Below are the code and all the weights of a small trained network. Each question names an input and a class and asks about switching units off, where a switched-off unit gives its printed mean instead of its output.

import numpy as np


def w(rows, s, z=0):
    codes = np.array(rows[::2]) - 128.0
    scale = np.full(codes.shape[1], s)
    scale[-1] = z or s
    return codes * scale


def f(y):
    return y / 2 * (1 + np.tanh(0.7978845608 * (y + 0.044715 * y**3)))


def log_softmax(a):
    a = a - a.max(-1, keepdims=True)
    return a - np.log(np.exp(a).sum(-1, keepdims=True))


def net(x, mask):
    res = np.array(x, float).reshape(1, 6) / 4 @ E
    y = f(res @ A[0][:, :-1].T + A[0][:, -1])
    res = res + np.where(mask, y, B[0][:, -1]) @ B[0][:, :-1]
    return log_softmax(res[-1] @ U[:, :-1].T + U[:, -1])


A, B = {}, {}
E = w([
[173,111,106,207,185,64],'x0',
[132,108,185,94,44,2],'x1',
[124,133,132,135,135,119],'x2',
[128,126,129,124,121,137],'x3',
[133,124,120,124,117,133],'x4',
[148,201,63,173,48,106],'x5',
],0.0071)
A[0] = w([
[138,209,78,147,113,118,90],'N0',
[99,134,70,162,59,158,122],'N1',
[125,172,107,173,70,142,21],'N2',
[134,184,65,119,95,115,27],'N3',
[157,168,210,108,104,86,63],'N4',
[110,122,76,129,146,166,41],'N5',
[61,101,103,103,182,103,159],'N6',
[71,138,130,77,132,147,229],'N7',
[77,11,164,102,170,152,58],'N8',
[115,129,121,175,143,184,52],'N9',
[171,125,106,140,72,166,89],'N10',
[85,178,129,158,161,182,24],'N11',
[110,194,165,62,85,184,157],'N12',
[101,49,125,92,169,130,37],'N13',
[104,148,110,68,106,155,106],'N14',
[153,106,158,94,153,140,9],'N15',
[136,115,99,162,159,162,167],'N16',
[150,117,158,98,102,79,62],'N17',
[117,162,101,148,163,199,129],'N18',
[102,146,83,156,86,120,28],'N19',
[125,178,118,157,121,147,3],'N20',
[139,195,103,117,112,97,20],'N21',
],0.011,0.006)
B[0] = w([
[204,149,208,177,183,202,165],'N0',
[161,183,141,23,151,118,176],'N1',
[101,185,217,113,176,233,141],'N2',
[66,158,217,66,197,251,142],'N3',
[7,33,93,125,102,149,174],'N4',
[24,54,197,81,56,137,132],'N5',
[202,187,97,150,64,141,176],'N6',
[182,146,92,167,156,63,254],'N7',
[214,212,216,120,98,221,215],'N8',
[59,53,200,179,82,96,140],'N9',
[141,184,143,125,90,144,137],'N10',
[20,62,187,189,15,160,142],'N11',
[159,166,60,231,206,30,249],'N12',
[133,227,219,68,97,170,151],'N13',
[125,81,175,226,83,92,169],'N14',
[36,219,247,140,52,247,117],'N15',
[114,82,96,98,103,69,184],'N16',
[2,75,96,160,38,125,167],'N17',
[63,25,84,58,95,55,203],'N18',
[196,177,228,231,145,185,127],'N19',
[77,136,199,221,32,255,112],'N20',
[99,213,233,205,31,211,127],'N21',
],0.0077,0.0056)
U = w([
[2,86,176,101,34,128,19],'0',
[139,190,221,85,122,207,43],'1',
[138,137,125,99,132,102,254],'2',
[138,138,132,94,128,93,227],'3',
[142,136,125,153,164,81,102],'4',
[138,131,119,105,120,112,160],'5',
],0.011,0.0054)

Each question gives the input, the list of numbers given to net, and the class t.
The units are the neurons (one row each of A and B). Each row of codes is followed by its name. A weight is (code - 128) times the scale printed after its matrix; where a second scale follows, it is the last column's (A, B and U).
mask holds one flag per neuron, in row order. A switched-off neuron (its flag False) gives its mean, the last column of its row in B, instead of its output. The means were averaged over made-up inputs and are rounded, as every weight is.
A unit's drop is (log p(t) with every unit on - log p(t) with that unit switched off) / (log p(t) with every unit on - log p(t) with every unit switched off).
The circuit of an input: a set's keep is (log p(t) with only the set's units on - log p(t) with every unit switched off) / (log p(t) with every unit on - log p(t) with every unit switched off). Starting from the 12 units with the biggest drops (on a tie, the unit counted first), units are removed one at a time, each time the one whose removal leaves the highest keep (on an exact tie, the one counted first), for as long as the keep stays at least 0.8.
units of the circuit, in order: the units of the circuit, biggest drop first
most important unit: the unit with the biggest drop
top k neurons: the k neurons with the biggest drops, biggest first
drop of u: that unit's drop, to one decimal
input [-8,-4,6,-5,-3,-3], class 4: top 3 neurons	[N12; N7; N14]
input [-3,-8,-5,-2,-1,-6], class 0: units of the circuit, in order	[N18; N11]
input [-8,7,5,-3,-3,2], class 4: top 2 neurons	[N12; N7]
input [-4,-8,4,3,2,8], class 0: most important unit	N18
input [8,8,0,1,-2,-2], class 0: top 2 neurons	[N17; N4]
input [-5,5,6,2,-5,6], class 1: units of the circuit, in order	[N3; N18]
input [6,7,-4,-1,3,-2], class 0: top 2 neurons	[N17; N12]
input [-4,-6,2,-4,5,4], class 0: top 2 neurons	[N11; N18]
input [-7,0,0,-7,8,-8], class 1: top 2 neurons	[N8; N13]
input [-6,-4,5,3,-1,1], class 4: units of the circuit, in order	[N12; N7]
input [0,-2,-3,-3,6,6], class 1: drop of N10	0.0
input [-1,-2,8,-3,-3,-8], class 1: drop of N8	0.3
input [-6,-6,-2,2,7,8], class 1: drop of N19	0.1
input [-2,1,-4,1,-8,-8], class 1: units of the circuit, in order	[N8]
